Below is a small trained network, with its code and all its weights. Each question gives an input and a target symbol and asks what happens when units are switched off, that is, made to give their printed mean instead of their output.

import numpy as np


def w(rows, s, z=0):
    codes = np.array(rows[::2]) - 128.0
    scale = np.full(codes.shape[1], s)
    scale[-1] = z or s
    return codes * scale


def f(y):
    return y / 2 * (1 + np.tanh(0.7978845608 * (y + 0.044715 * y**3)))


def softmax(a):
    e = np.exp(a - a.max(-1, keepdims=True))
    return e / e.sum(-1, keepdims=True)


def log_softmax(a):
    a = a - a.max(-1, keepdims=True)
    return a - np.log(np.exp(a).sum(-1, keepdims=True))


def net(x, mask):
    ids = ['Γαεζπφ'.index(c) for c in x.split()]
    T = len(ids)
    res = E[ids] + P[:T]
    u = 0
    for l in range(2):
        q, k, v = (res @ M[l].T for M in (Q, K, V))
        z = softmax(np.where(np.tri(T) > 0, q @ k.T / 3**0.5, -1e9)) @ v
        res = res + np.where(mask[u], z, O[l][:, -1]) @ O[l][:, :-1]
        u += 1
        y = f(res @ A[l][:, :-1].T + A[l][:, -1])
        res = res + np.where(mask[u : u + 8], y, B[l][:, -1]) @ B[l][:, :-1]
        u += 8
    return log_softmax(res[-1] @ U[:, :-1].T + U[:, -1])


Q, K, V, O, A, B = {}, {}, {}, {}, {}, {}
E = w([
[157,125,164,254],'Γ',
[161,144,151,187],'α',
[115,177,146,198],'ε',
[48,19,132,188],'ζ',
[201,72,112,155],'π',
[74,193,66,88],'φ',
],0.0084)
P = w([
[118,141,189,121],'0',
[93,126,166,148],'1',
[96,123,147,144],'2',
[102,122,133,148],'3',
[109,119,112,144],'4',
[114,118,95,147],'5',
[120,117,81,149],'6',
[122,113,63,153],'7',
[127,113,47,154],'8',
[132,112,28,156],'9',
[140,118,17,159],'10',
[147,119,2,161],'11',
],0.0086)
Q[0] = w([
[199,170,145,11],'0.h1',
[97,152,140,2],'0.h1',
[124,46,91,104],'0.h1',
],0.028)
K[0] = w([
[71,137,250,125],'0.h1',
[158,149,245,111],'0.h1',
[120,194,143,209],'0.h1',
],0.026)
V[0] = w([
[132,245,73,159],'0.h1',
[197,107,159,63],'0.h1',
[33,121,95,128],'0.h1',
],0.013)
O[0] = w([
[95,76,255,59,87],'0.h1',
[195,88,90,77,3],'0.h1',
[56,90,172,166,204],'0.h1',
],0.011,0.0049)
A[0] = w([
[166,229,81,164,14],'0.n1',
[81,38,55,75,65],'0.n2',
[87,235,190,115,3],'0.n3',
[100,242,130,84,118],'0.n4',
[219,200,204,166,20],'0.n5',
[230,166,163,2,87],'0.n6',
[178,184,207,101,78],'0.n7',
[139,136,108,97,146],'0.n8',
],0.0098,0.0048)
B[0] = w([
[113,39,185,62,254],'0.n1',
[202,168,177,125,169],'0.n2',
[152,49,114,48,102],'0.n3',
[21,242,121,99,90],'0.n4',
[214,134,193,225,91],'0.n5',
[138,178,25,4,98],'0.n6',
[188,190,171,117,54],'0.n7',
[94,105,118,154,37],'0.n8',
],0.011,0.00094)
Q[1] = w([
[200,179,179,104],'1.h1',
[150,163,161,34],'1.h1',
[219,143,158,6],'1.h1',
],0.021)
K[1] = w([
[72,21,88,149],'1.h1',
[58,77,147,192],'1.h1',
[67,4,61,187],'1.h1',
],0.021)
V[1] = w([
[206,227,180,150],'1.h1',
[127,61,242,29],'1.h1',
[62,49,199,255],'1.h1',
],0.0053)
O[1] = w([
[254,165,111,137,252],'1.h1',
[155,166,178,62,58],'1.h1',
[155,213,158,226,171],'1.h1',
],0.0072,0.0037)
A[1] = w([
[105,125,8,119,125],'1.n1',
[68,75,69,85,62],'1.n2',
[91,201,215,172,60],'1.n3',
[178,25,173,196,70],'1.n4',
[185,113,197,124,170],'1.n5',
[163,127,61,134,151],'1.n6',
[142,222,45,130,4],'1.n7',
[143,155,115,91,253],'1.n8',
],0.012,0.0072)
B[1] = w([
[123,168,248,95,212],'1.n1',
[122,162,43,128,188],'1.n2',
[91,126,14,138,251],'1.n3',
[168,249,170,66,253],'1.n4',
[142,68,71,103,169],'1.n5',
[130,145,177,163,188],'1.n6',
[157,200,93,50,144],'1.n7',
[166,32,126,105,161],'1.n8',
],0.018,0.007)
U = w([
[199,246,111,194,2],'Γ',
[190,142,129,215,196],'α',
[124,118,131,193,156],'ε',
[82,239,184,253,152],'ζ',
[207,165,227,174,229],'π',
[99,213,151,62,55],'φ',
],0.0051,0.004)

Each question gives the input, a string of symbols that net reads in full, and the target symbol t.
The units are the heads (3 rows each of Q, K, V and O) and the neurons (one row each of A and B). Each row of codes is followed by its name. A weight is (code - 128) times the scale printed after its matrix; where a second scale follows, it is the last column's (O, A, B and U).
mask holds one flag per unit, layer by layer, with each layer's heads first. A switched-off unit (its flag False) gives its mean, the last column of its rows in O or B, instead of its output. The means were averaged over made-up inputs and are rounded, as every weight is.
A unit's drop is (log p(t) with every unit on - log p(t) with that unit switched off) / (log p(t) with every unit on - log p(t) with every unit switched off).
The circuit of an input: a set's keep is (log p(t) with only the set's units on - log p(t) with every unit switched off) / (log p(t) with every unit on - log p(t) with every unit switched off). Starting from the 12 units with the biggest drops (on a tie, the unit counted first), units are removed one at a time, each time the one whose removal leaves the highest keep (on an exact tie, the one counted first), for as long as the keep stays at least 0.8.
circuit, biggest first: the units of the circuit, biggest drop first
unit that matters most: the unit with the biggest drop
top k neurons: the k neurons with the biggest drops, biggest first
k most important neurons of layer l: the k neurons of layer l with the biggest drops, biggest first
input π ε α φ, target φ: circuit, biggest first -> (0.h1 0.n4 1.n7)
input φ α φ, target ε: circuit, biggest first -> (0.h1 1.n4 1.n1)
input ζ α π ζ, target π: top 2 neurons -> (1.n3 1.n1)
input φ Γ π Γ α α, target ε: unit that matters most -> 1.h1
input ζ α Γ ζ ε Γ Γ π, target π: top 2 neurons -> (1.n3 1.n2)
input ζ α ε π α φ α, target φ: circuit, biggest first -> (0.h1 1.n4 0.n3)
input π Γ φ, target φ: circuit, biggest first -> (0.n4 0.h1 1.n7)
input ζ ζ ζ ζ ζ α α ε ζ π α, target π: circuit, biggest first -> (1.n3 1.n2)
input ζ Γ Γ α ζ Γ ζ ζ ζ ζ, target ζ: circuit, biggest first -> (0.h1 1.n8 1.h1)
input π Γ ε Γ ζ ζ Γ ζ α ε, target φ: top 3 neurons -> (0.n6 1.n2 1.n1)
input ζ ε α Γ ζ φ Γ Γ, target φ: circuit, biggest first -> (0.h1 1.n4)
input α π Γ α φ ζ φ ζ ε φ, target π: circuit, biggest first -> (1.n3 1.n8 1.n2)
input π α ε ζ ζ ζ ζ ζ ε ζ Γ π, target φ: circuit, biggest first -> (0.h1 1.h1 0.n6)
input ζ ζ ζ Γ ζ ζ ε ζ ζ ζ, target ζ: circuit, biggest first -> (0.h1 1.h1)
input α ζ α φ α π ε φ, target π: top 2 neurons -> (1.n3 1.n8)
input φ α ζ α ε ζ ζ α π Γ α ε, target ε: top 2 neurons -> (1.n4 1.n1)
input ζ ζ ζ ζ Γ ζ π ζ, target π: top 2 neurons -> (1.n3 0.n2)
input π ζ ζ α α ζ φ Γ α ζ φ Γ, target φ: top 3 neurons -> (1.n4 0.n6 1.n2)
input α φ α ζ ζ α Γ α ζ φ α, target π: 2 most important neurons of layer 0 -> (0.n6 0.n3)
input φ ε ε ζ ε Γ, target ε: 4 most important neurons of layer 1 -> (1.n4 1.n1 1.n3 1.n6)
